(in the rows, 128 means zero)
Each row is followed by its class.
[150 125 154 153 138 104 107 125  86 141 114  87 119 156 152 114] -> <60>
[145  99 137 143 167 161  94 110  95 134 121 121 131 165 115 136] -> <72>
[136 121 168 150 171 125  91 130 123 146 152 105 116 122  93 112] -> <65>
[110 123 177 134 243 117 128 140 164 155 133 164 110 140 120 129] -> <72>
[111 105 170 154 169 126  99 126 101 156 149 123 130 119  89 136] -> <72>
[146  98 109 124 153 156  43 125  89 137 135 142 129 143 156 121] -> <50>
[121 104 144 143 155 102  85 162  73 131 127 109 135 147 136 117] -> <72>
[123 133 187 135 130 129  90 156  89 146 119 102 141 131 135 112] -> <65>
[103 133 149 134 155 127 143 125 165 140 136 159 148 122  96 156] -> <49>
[134  97 143 143 186 125 130 111 162 143 155 125 144 109 123 123] -> <72>
[119 145 144 162 145 145 106 119  81 127 113 103  99 140  90 141] -> <60>
[102  84 117 140 209 128 121 120 154 120 144 140 131 171  87 134] -> <72>
[131  81 105 123 165 129 145 103 158 132 140 131 151 139 129 137] -> <72>
[117 149 190 149  37 119  55 165  75 184 112 153 124 145  99 122] -> <60>
[121  97 153 139 220 127 112 122 123 140 143 139 128 160 108 133] -> <72>
[149 128 111 137 112 111 140 124 151 109 112 118 145 136 152 107] -> <66>
[126 118 146 141 188 123 102 124  97 136 123 137 110 120  90 132] -> <72>
[136 128 132 140  89  99  90 157 106 149 146 136 113 141 138 107] -> <66>
[161 111 127 147 130 139  47 131  23 128 104 129  83 163 117 116] -> <68>
[126 108  95 146 173 133 143 108 156 116  88 148 139 133 154 146] -> <72>
[170 149  45 163  47 155 149  98  69  70  82   4  81 167 168  82] -> <60>
[168 118 122 131 104 159  90  93  61 140  80 104 110 111 151 135] -> <60>
[119 130  61  88 133 166 161  95 113  88  37 139 104 131 140 168] -> <49>
[133 122  69 143 159 129 114 162 129 118 135 170 106 157 151 118] -> <66>
[158 129 131 137  85 122 104 166 118 159 152 118 148 174 182 109] -> <50>
[147  82  87 130 117 134 141 118 138 129 102 117 139 158 173 147] -> <49>
[131  95 189 146 192 115 141 107 125 141  76  90 138 118 137 186] -> <60>
[154 124 112 146  95 111 107 139 115 117 152 138 123 130 148  92] -> <66>
[138 128 252 155 179 124  46 122  72 167 150 140 128 125  77 106] -> <65>
[112 116 148 147 218 120 127 127 143 148 139 135 108 183 109 146] -> <72>
[122  93 131 136 205 133 134 118 160 141 158 131 148 148 116 145] -> <72>
[142 132  85 137  91 136 131 133 145  89 106  93 125 181 163 106] -> <50>
[126 139 160 128 112 143 123 115 122 113 102 105 155  91 120 126] -> <58>
[150 108 129 115 174 134 108 124 120 131 131 142 123 146 152 115] -> <72>
[ 91 147 126 158  56 148 111 127  72 133 136  76 123 191  71 111] -> <65>
[138  95  82 125  96 107 139 125 131 153 122 108 128 128 155 146] -> <49>
[132 121 140 151 188 133 111 122 125 141 137 131 135 139 131 149] -> <72>
[119 118 105 136 170 135 164 127 168 120 147 106 125 133 139 136] -> <72>
[144  78  75 157 131 150 151  85 192 134 154 136 127 171 100 125] -> <49>
[147 118 139 165 195 134  95 119  99 149 113 110 123 136 167 126] -> <60>
[121  94 129 146 164 131 143 112 146 133 112 115 158 110 113 144] -> <72>
[158 147  95 133 110 120 129 115 147 111 147 107 124 144 149  98] -> <66>
[127  81 119 157 158 131 112 139 108 131 163  83 127 196 101 126] -> <72>
[144 120  86 139 133 128 173 123 198 127 177 104 147 150 175 113] -> <50>
[152 113 130 145 126  98 136 134 173 141 143 132 145 140 189 115] -> <66>
[141 110 109 138  79 148 135 127 104 169 124  80 114 133 153 137] -> <49>
[109 105 112 153 168 120 116 138 124 122 102 125 129 180 110 140] -> <72>
[143 154 194 132 136 131 114 122 106 149 110 128 140  70 111 130] -> <58>
[145 142 162 130 139 126 160 119 159 151 128  82 155  33 209 132] -> <60>
[ 89 141 156 145 178 131 158 122 117 109  99  78 134 112 112 125] -> <65>
[131 118 104 145  75 129 152 109 151 145 127 114 127 128 119 137] -> <49>
[142 110 106 139 108 100 125 117  95  92 134  70 125 129  67 105] -> <60>

Each row is followed by its class.
[168 118 111 132 129 147 122 121 107 160 115  89 112 131 119 119] -> <21>
[131 129 150 134 133  79 231 111 142 131  92 152  95 150 175 139] -> <21>
[105 118 104 127 112 175  91 127 130 151 154 133 148 113  96 111] -> <19>
[118  92 126  89 126 178  98 106 135 139 100 172 130 147 147 138] -> <19>
[147 102 140 128 139  91 121 105 115 133 131 140 114 127 118 145] -> <19>
[106 142 139 138 113 173 123 136 151 114 144 148 136 141 101 109] -> <19>
[ 98 110 145 121 120 108  84 122 125 115 177 150 138 130  91 138] -> <19>
[118 145 111 103 126 190 118 122 130 161 180  85 133 106 132 131] -> <19>
[169 121 123 107 119 122 145 113 110 146  97  86 117 109 137 139] -> <21>
[ 85 113 133 109 110 158  98 113 163 158 155 117 152 166 111 107] -> <19>
[ 91 149 156 141 133 106 125 123 169  93  73 254 132 181 201 128] -> <19>
[ 94  94 130  97 140 191 106 118 147 181 161 116  92 127 134 131] -> <19>
[106 107 136 133 151 154  82 111 147 151 145 124 162 113 158 131] -> <19>
[ 93 131 144 142 147 128  97 145 156  99 167 189 154 135 152 135] -> <19>
[132 138 136 138 140 146  99 155 141 133 107 141 142 145 158 117] -> <19>
[146  95  84 114 160 176  44 138  99 192 165  38 149 106 111 129] -> <19>
[111 127 129 127 154 122 118 139 176 126 103 170 143 125 179 138] -> <19>
[127 146 121 126 135 156 137 149 136 131 161 140 135 127 134 136] -> <19>
[ 98 165 180 195 108  86 163 125 211  85  38 254  96 157 213 134] -> <21>
[163 130 102 135 131 117 109 133  98 136 147 103 110 133 122  95] -> <21>
[178 135  98 124 124 144 138 184 106 145 163  80 120 121 108 117] -> <21>
[125 100 133 127 123 138 114 122 125 132  78 184 129 152 155 131] -> <19>
[124  98 116  91 134 167  79  99 118 161 115 160 140 206 112 134] -> <19>
[145  72 162 135 169 145  62  95 115 205 140 106 120 122 142 130] -> <19>
[149 126 139 137 114  76 116 145 120  86  78 124 113 166 140 126] -> <21>
[149 129 137 111 132 120 114 143 137 131 139 114  86 143 103 119] -> <21>
[113 111 140 123 141 117 120 127 141 139 163 110 133 119 108 129] -> <19>
[109 123 124 115 116 197 131 123 126 155 116 115 137 100 102 119] -> <19>
[154 104 124  87 146 131 136 130 125 129 112 144  98 153 125 129] -> <21>
[162 160 129 122 127  84 174 138 178 118  80 124  93 118 156 130] -> <21>
[143  96 117 113 142 166 105 122 117 148 159  96 141 102 128 132] -> <19>
[155 133 127 127 109 119 138 119 122 135  98 125 100 109 147 128] -> <21>
[170 152 114 106 142 106 138 127 117 165 169  57 134  98 101 136] -> <21>
[151 111 104 127 142 161  47 138 131 162 165  96 173 122 142 164] -> <19>
[116  97 115 125 152 156  75 118 171 112 151 146 167 153 109 130] -> <19>
[ 78 102 154 144 125 121 120 125 192 116 143 196 142 128 156 131] -> <19>
[204 130  86 126 118 167 130 135 111 154  86  80 128 144 111 120] -> <21>
[167 139 119 119 134 170 114 145 125 119 112 134 126 119 167 136] -> <21>
[129 134 119 124 159 143  98 135 149 136 126 148 153 130 166 140] -> <19>
[134  87 102 104 136 167  95 104 136 153 137 123 137 119 119 140] -> <19>
[ 91 144 157 138 113 134 181 142 166  70  79 233 153 142 163 121] -> <19>
[131  92 122 120 130 112 150 137 142 146 130 158 129 135 138 135] -> <19>
[148  68 100 126 137 144  68 108 127 137 169 110 161  91 120 135] -> <19>
[136  95  99 116 123 166  64 126 107 140 161  75 148 124  76 129] -> <19>
[ 99 127 157 134 132  76 117 106 141 141 176 113 138  86 137 135] -> <19>
[200  86 110 114 177 194  56 110 145 167 128 101 146 139 184 141] -> <19>
[111 122 145 117 146 133 101 132 144  39 141 160 120 135 129 131] -> <19>
[147 112 100 162 142 136 102 125 132  99 150  97 129 130 120 123] -> <19>
[ 85 132 136 142 138 145  75 130 156  82 172 152 153 117 101 114] -> <19>
[145 127 107 137 148 153  82 127 133 159 186  93 140 107 113 117] -> <19>
[128 119 136 121 178 113  72 117 138 118 146 138 157 119 141 141] -> <19>
[158 116  89 100 145 176  39 120  95 171 196  53 149 122  84 129] -> <19>
[159 140 120 126 163 137 156 141 144 143 111 121 125 133 168 138] -> <21>

Each row is followed by its class.
[121 107 199 122 179 151 169 143 198  96  86 127 137 122 132 116] -> (90)
[125 118 132  96 166 124 142 133 128 179 101  90 156 135 120 141] -> (82)
[128 139 186  66  96 245 177  33 135  56  74 129 138  65 166  59] -> (82)
[127 118 190  94 144 158 111 128 115 104  98 125 139 105 106 141] -> (93)
[ 98  62 161 114 152 224 161 133 186 114  33 126 144  92 119  65] -> (87)
[139  65 162  62 144 236 133  49 150 218  82 109 144  98 104 212] -> (82)
[127  91 142 151 135 171 150 144 163  55  86 152 126 117 154  95] -> (90)
[123  56 129 163 168 145 138 115 193 153 114 134 127 131 140 104] -> (90)
[129  47 141 128 137 156 146  92 188 105  55 121 110  90 110 113] -> (87)
[128  72 183  91 131 138 151  99 163 113  55 140 133 123  93  86] -> (87)
[150  94 130  94 167 125 122 141 135 209  87 136 154 141 104 191] -> (93)
[137  50 152  94 137 149 133  88 147  78 107 135 123 119  84 140] -> (87)
[119  64 168 126 148 180 162 116 159  83  84 127 126 106 101 148] -> (87)
[135  73 146 146 114 131 156  95 127 196  53  99 155  82 177 133] -> (89)
